Below is a small trained network, with its code and all its weights. Each question gives an input and a class and asks what happens when units are switched off, that is, made to give their printed mean instead of their output.

import numpy as np


def w(rows, s, z=0):
    codes = np.array(rows[::2]) - 128.0
    scale = np.full(codes.shape[1], s)
    scale[-1] = z or s
    return codes * scale


def f(y):
    return np.maximum(y, 0)


def log_softmax(a):
    a = a - a.max(-1, keepdims=True)
    return a - np.log(np.exp(a).sum(-1, keepdims=True))


def net(x, mask):
    res = np.array(x, float).reshape(1, 5) / 4 @ E
    y = f(res @ A[0][:, :-1].T + A[0][:, -1])
    res = res + np.where(mask, y, B[0][:, -1]) @ B[0][:, :-1]
    return log_softmax(res[-1] @ U[:, :-1].T + U[:, -1])


A, B = {}, {}
E = w([
[132,128,126],'x0',
[5,212,60],'x1',
[170,253,214],'x2',
[128,157,126],'x3',
[177,185,59],'x4',
],0.0084)
A[0] = w([
[150,101,184,166],'neuron 1',
[105,82,175,219],'neuron 2',
[139,182,204,176],'neuron 3',
[141,52,72,184],'neuron 4',
[206,134,85,252],'neuron 5',
[119,78,168,168],'neuron 6',
[242,196,80,140],'neuron 7',
[218,102,73,148],'neuron 8',
[86,159,207,105],'neuron 9',
[19,164,69,154],'neuron 10',
[104,168,192,207],'neuron 11',
[184,67,75,123],'neuron 12',
[224,124,164,248],'neuron 13',
[201,181,58,230],'neuron 14',
[137,36,227,215],'neuron 15',
[80,167,85,249],'neuron 16',
[6,43,98,170],'neuron 17',
[162,82,138,196],'neuron 18',
[123,244,206,223],'neuron 19',
[173,156,156,30],'neuron 20',
[88,92,208,152],'neuron 21',
[211,122,73,244],'neuron 22',
[161,154,160,109],'neuron 23',
],0.012,0.0037)
B[0] = w([
[172,65,97,181],'neuron 1',
[219,78,85,187],'neuron 2',
[187,168,132,203],'neuron 3',
[49,106,142,199],'neuron 4',
[69,158,193,184],'neuron 5',
[195,96,89,178],'neuron 6',
[77,98,174,192],'neuron 7',
[79,169,175,182],'neuron 8',
[142,195,86,179],'neuron 9',
[103,63,87,222],'neuron 10',
[192,199,78,193],'neuron 11',
[67,208,107,184],'neuron 12',
[152,90,180,219],'neuron 13',
[48,74,139,189],'neuron 14',
[200,146,66,236],'neuron 15',
[36,106,82,200],'neuron 16',
[182,60,182,229],'neuron 17',
[160,190,125,184],'neuron 18',
[148,209,128,245],'neuron 19',
[153,104,165,153],'neuron 20',
[195,139,86,185],'neuron 21',
[53,209,254,187],'neuron 22',
[173,141,172,161],'neuron 23',
],0.0081,0.012)
U = w([
[224,65,168,252],'0',
[249,165,154,7],'1',
[139,15,133,141],'2',
[155,234,38,154],'3',
[125,129,210,162],'4',
[190,110,254,36],'5',
[84,84,58,56],'6',
[97,238,56,37],'7',
],0.0088,0.004)

Each question gives the input, the list of numbers given to net, and the class t.
The units are the neurons (one row each of A and B). Each row of codes is followed by its name. A weight is (code - 128) times the scale printed after its matrix; where a second scale follows, it is the last column's (A, B and U).
mask holds one flag per neuron, in row order. A switched-off neuron (its flag False) gives its mean, the last column of its row in B, instead of its output. The means were averaged over made-up inputs and are rounded, as every weight is.
A unit's drop is (log p(t) with every unit on - log p(t) with that unit switched off) / (log p(t) with every unit on - log p(t) with every unit switched off).
The circuit of an input: a set's keep is (log p(t) with only the set's units on - log p(t) with every unit switched off) / (log p(t) with every unit on - log p(t) with every unit switched off). Starting from the 12 units with the biggest drops (on a tie, the unit counted first), units are removed one at a time, each time the one whose removal leaves the highest keep (on an exact tie, the one counted first), for as long as the keep stays at least 0.8.
units of the circuit, in order: the units of the circuit, biggest drop first
most important unit: the unit with the biggest drop
top k neurons: the k neurons with the biggest drops, biggest first
drop when u is switched off: that unit's drop, to one decimal
input [4,-4,8,6,2], class 5: units of the circuit, in order : [neuron 7; neuron 13]
input [2,3,-8,4,-5], class 2: most important unit : neuron 17
input [-1,1,5,2,-2], class 3: units of the circuit, in order : [neuron 17; neuron 11]
input [4,-7,-8,-7,2], class 4: units of the circuit, in order : [neuron 12; neuron 22]
input [2,-5,0,-7,5], class 4: top 2 neurons : [neuron 17; neuron 12]
input [4,8,0,-6,-6], class 2: units of the circuit, in order : [neuron 17; neuron 10]
input [-8,2,8,-3,-5], class 3: units of the circuit, in order : [neuron 9; neuron 11]
input [-2,-6,2,-3,1], class 5: top 3 neurons : [neuron 22; neuron 13; neuron 5]
input [6,3,8,-3,7], class 7: top 3 neurons : [neuron 19; neuron 17; neuron 14]
input [2,7,-5,5,1], class 6: top 2 neurons : [neuron 16; neuron 13]
input [3,-5,2,-5,8], class 5: top 2 neurons : [neuron 13; neuron 16]
input [2,7,-2,5,-3], class 2: top 2 neurons : [neuron 17; neuron 12]
input [-5,-7,7,0,3], class 5: top 2 neurons : [neuron 7; neuron 13]
input [2,-7,2,5,-6], class 1: most important unit : neuron 15
input [3,2,-2,-5,1], class 6: drop when neuron 12 is switched off : -0.1
input [5,7,-2,-1,0], class 2: drop when neuron 17 is switched off : 0.4
input [-4,8,-6,8,-8], class 2: drop when neuron 17 is switched off : 0.8
